In the rows, zero is written as 128.
Both labels of each row
[128 126 165 123  72 136 171 127 139 171 128 129 101  90 143 106 126 158
  83 183 200 123]	(70), X
[144 128 166 129 127 138 218 117  82 148 103 117 125 110  93 107 133 163
  77 149 252 202]	(67), T
[121  89 153 135 131 127  81 101 117 152 101 126 131 102 130 112 105 119
 123 130  98 186]	(69), N
[137 101 183 132 121 173  88 151 151 121 140 118 107  53 124  98 122 144
 164 131 171 162]	(69), T
[128  95 125 127 102 144 132 123 143 141 107 127 139  81 122 116 134 153
  76 161 150 168]	(62), T
[135 104 172 111 143 135 113 118  94 124 133 113  90  62 157  82 132 136
 119 154 189 136]	(62), T
[132 115 163 123 128 140 144 103 122 141 127 120 129  56 148  87 116 136
  74 115 157 148]	(70), T
[152 136 183 132 153 116 105 126 122 118 155 111 118  36 169  88  70 121
 105 135 134 105]	(70), T
[127 101 168  93 147 133 152 110  85 119 143 155  98 125 116 115 166 172
 100 105 218 167]	(67), T
[135 106 180 136 139 144 109 130  86 122 142 115 102  22 138  91 150 153
  91 124 166 155]	(62), T
[146  84 171 152 130 133 112  99 134 145 138 156  89  68 135  64 112 126
  95 156 116 134]	(70), L
[133  97 171 109 150 127 135 125 116 130 145 108 100  83 145  91 131 160
  93 130 185 142]	(67), X
[136 117 163 107 118 129 155  99 129 140 132  90 129  87 130  93 123 132
  90  91 200 148]	(69), T
[128 129 137 153 151 124 137 116 190 160  95 106 158  59 178  98  76 109
  95 138 122 136]	(67), T
[110  65 176  99 140 128  84 124 118 143 155 133  90  99 128 109  80 143
 117  83  62 148]	(67), N
[121 102 165 107 137 114 115 120 107 148 121 123 191 139 137 120 142 137
 119 129 106 131]	(69), N
[122 134 168 109 140 120 152 102 114 121 129 114 141  78 127  91 123 151
 104  98 238 151]	(67), T
[103  77 192 123 130 136  91 112  94 132 156  92 104 119 120 114 167 170
 136  98  82 126]	(69), N
[129 119 166 114 119 156 149 109 131 136 115 101 123  60 120  94 128 149
 108 113 183 138]	(67), T
[127 128 161 118 137 138 136 101 124 158 134 128 129  75 150  93 148 145
  98  92 141 135]	(67), L
[124  94 167 174 126 124 126  91  99 137 131 140  96  96 101 107 107 162
 133  63 146 133]	(67), T
[106  85 177 128 128 142 101 123 116 153 161 112  97  71 140  83 132 143
 113  91 204 158]	(62), L
[115 114 167 108 127 119  88 105 107 148 149 105 109  85 116 117 148 158
 127  57 169 123]	(67), T
[129 110 171 104 148 140 144 101 157 141 158 117 146  85 134 109 111 144
  92 101 149 131]	(69), L
[131 104 158  99 134 133  99 116 140 147 158 108 131  65 150 105 105 134
 132  86 124 119]	(67), T
[125 120 164 120 133 123 131 123 132 148 141 105 111  52 168  87 125 119
 100 118 148 112]	(62), X
[139 130 166 122 153 138 144 118 110 134 143 135  90  95 124 112 129 143
  92 143 186 147]	(62), T
[137 115 142 125 118 142 127 108 150 122 121 128 120  68 114 106 111 155
  68 159 183 159]	(67), X
[130  99 178 123 144 116  86 116 123 139 136 103 138  55 166 117 101 120
 127 155 115 127]	(62), T
[ 87 127 187 114 144 143  97  98 125 137 122 120 133  80 143 120 136 118
 123  89 181 125]	(69), T
[116  88 156 153 108 129 123 121 143 131 126 150 129 145 107 140 128 159
 113  92  95 116]	(70), N
[105 140 149 106 140 113 159 120  86 123 125 115 134  84 140  92 142 146
 121 130 252 139]	(70), T
[119 122 174 122 100 135 123 103 102 116 163 113 110  74 132 104 170 154
  95 128 199 148]	(62), T
[136 133 157 120 127 125  98 105 131 129 145 120 120  73 133 116 129 166
  87 141 243 141]	(62), T
[120  93 166 107 143 122 111 125 123 166 111 138 130 135 112 117 123 154
 122 124 130 165]	(67), N
[ 96  87 175 101 126 128 117 119  82 158 133 139  89 139 142 104 126 149
 124 140 105 156]	(67), N
[128 140 159  92 122 114 160 104 107 113 127 112 122  75 128 121 139 145
 113  74 198 124]	(62), T
[120 118 177 123 130 139 140 126 106 139 143 141 132 111 139 109 146 137
 122 131 128 143]	(62), N
[116 120 188 136 143 104  57 127  85 137 202 106  79 120 133 103 160 138
 136  22  54  65]	(62), N
[127 134 140  97 125 121 121 107 132 139 138 125 117  68 149  97 122 103
 101  89 105 113]	(70), L
[126  96 162 123 125 132 139 112 130 123 177 122 117  57 115  92 127 160
  91 101 163 156]	(67), T
[130  84 170 127 162 122  70 124 120 127 198 109  98  82 140  92 131 134
 162  21  29  86]	(69), N
[124  75 173 124 129 125 122 115 108 146 155 104  85  64 116  95 126 194
 102 111 155 160]	(67), T
[109  90 172 117 115 130 130 125  85 143 135 118  99 155 109 142 145 160
 132  90 140 156]	(67), N
[127  96 158 123 125 131 139 108 116 141 129 118 110  80 164  89 145 159
  69 131 145 150]	(62), L

Both labels of each row
[137 108 131 202 144 151 129 149 192 128 137 120 130 143 124 146 139 156
 136 132  95 124]	RN, [43]
[142 169 126 138 129 137 118 164 156 160 137 117 106 101 109 179  89 166
 159 143 117 131]	RN, [43]
[120 125 132 196 133 160 140 153 184 140 118 117 138 143 124 140 131 151
 162 112 109 115]	RN, [43]
[155 129 113 201  75 131 117 111 239 185 118 121 144  54 139 126  85 146
 187 125  67 101]	RN, [38]
[133 107 149 235 124 167 117 161 186 133 121 116 110 116 124 153 138 169
 138 114 110 114]	RN, [43]
[154 117 120 224 119 168 124 137 144 129 110 120 131 115 112 139 114 167
 130 120 113  88]	FC, [43]
[136  98 117 208 117 159 124 137 137 146 115 130 133 134 136 136 121 149
 128 101 119 106]	FC, [43]
[149 139 124 184 106 145 118 152 128 153 109 140 109 112 134 137  98 159
 128 116 124 108]	FC, [43]
[161 111 114 192   6 115 127 154 180 123 120 124 135  94 134 141 133 166
 152 115  87 119]	RN, [39]
[143 130 127 177 110 139 129 144 182 140  81 123  95 118 109 126 113 142
 145 122 110 126]	RN, [43]
[164 138 121 180 136 140 115 157 232 115 123 121 119 137 139 154 119 147
 142 120  90 137]	RN, [43]
[145 144 143 220 137 179 124 147 207 115 130 114 121  97 139 143 113 157
 122 113  99 127]	RN, [43]
[141 112 137 238  87 147 110 147 255 143 130 110 124 125 129 148 118 146
 161 139  92  97]	RN, [43]
[164 104 139 248 126 162 130 144 169 142 118 138 133 117 130 129 129 141
 135 108  90  96]	FC, [43]
[148 126 121 203 105 155 129 142 192 136 124 119 131 109 129 147 122 158
 131 122 104 120]	RN, [43]
[126 106 127 162  71 127 109 146 155 160 110 118 136 103 124 138 123 151
 162 147 111 106]	RN, [40]
[147 106 156 194  84 137 128 117 120 133 110  71 131 105 139 134 113 167
 146 109 114 114]	FC, [39]
[157  96 142 225 166 163 128 162 170 127 134 141 158 136 136 139 125 159
 137 113 100 113]	RN, [43]
[125 128 132 137 110 133 127 123 181 155 121 100 112 120 158 138  91 142
 172 137 109 116]	RN, [38]
[143 110 157 203 164 163 121 153 167 102 124 138 118 141 125 131 121 175
 145 124 107 104]	RN, [43]
[135 102 139 193 101 137 124 132 210 113 136 110 125 107 141 205 115 162
 161 124  86 126]	RN, [39]
[155 154 141 217 140 173 121 126 196 146 110 130 159 114 115 142 107 150
 151 124 105 115]	FC, [43]
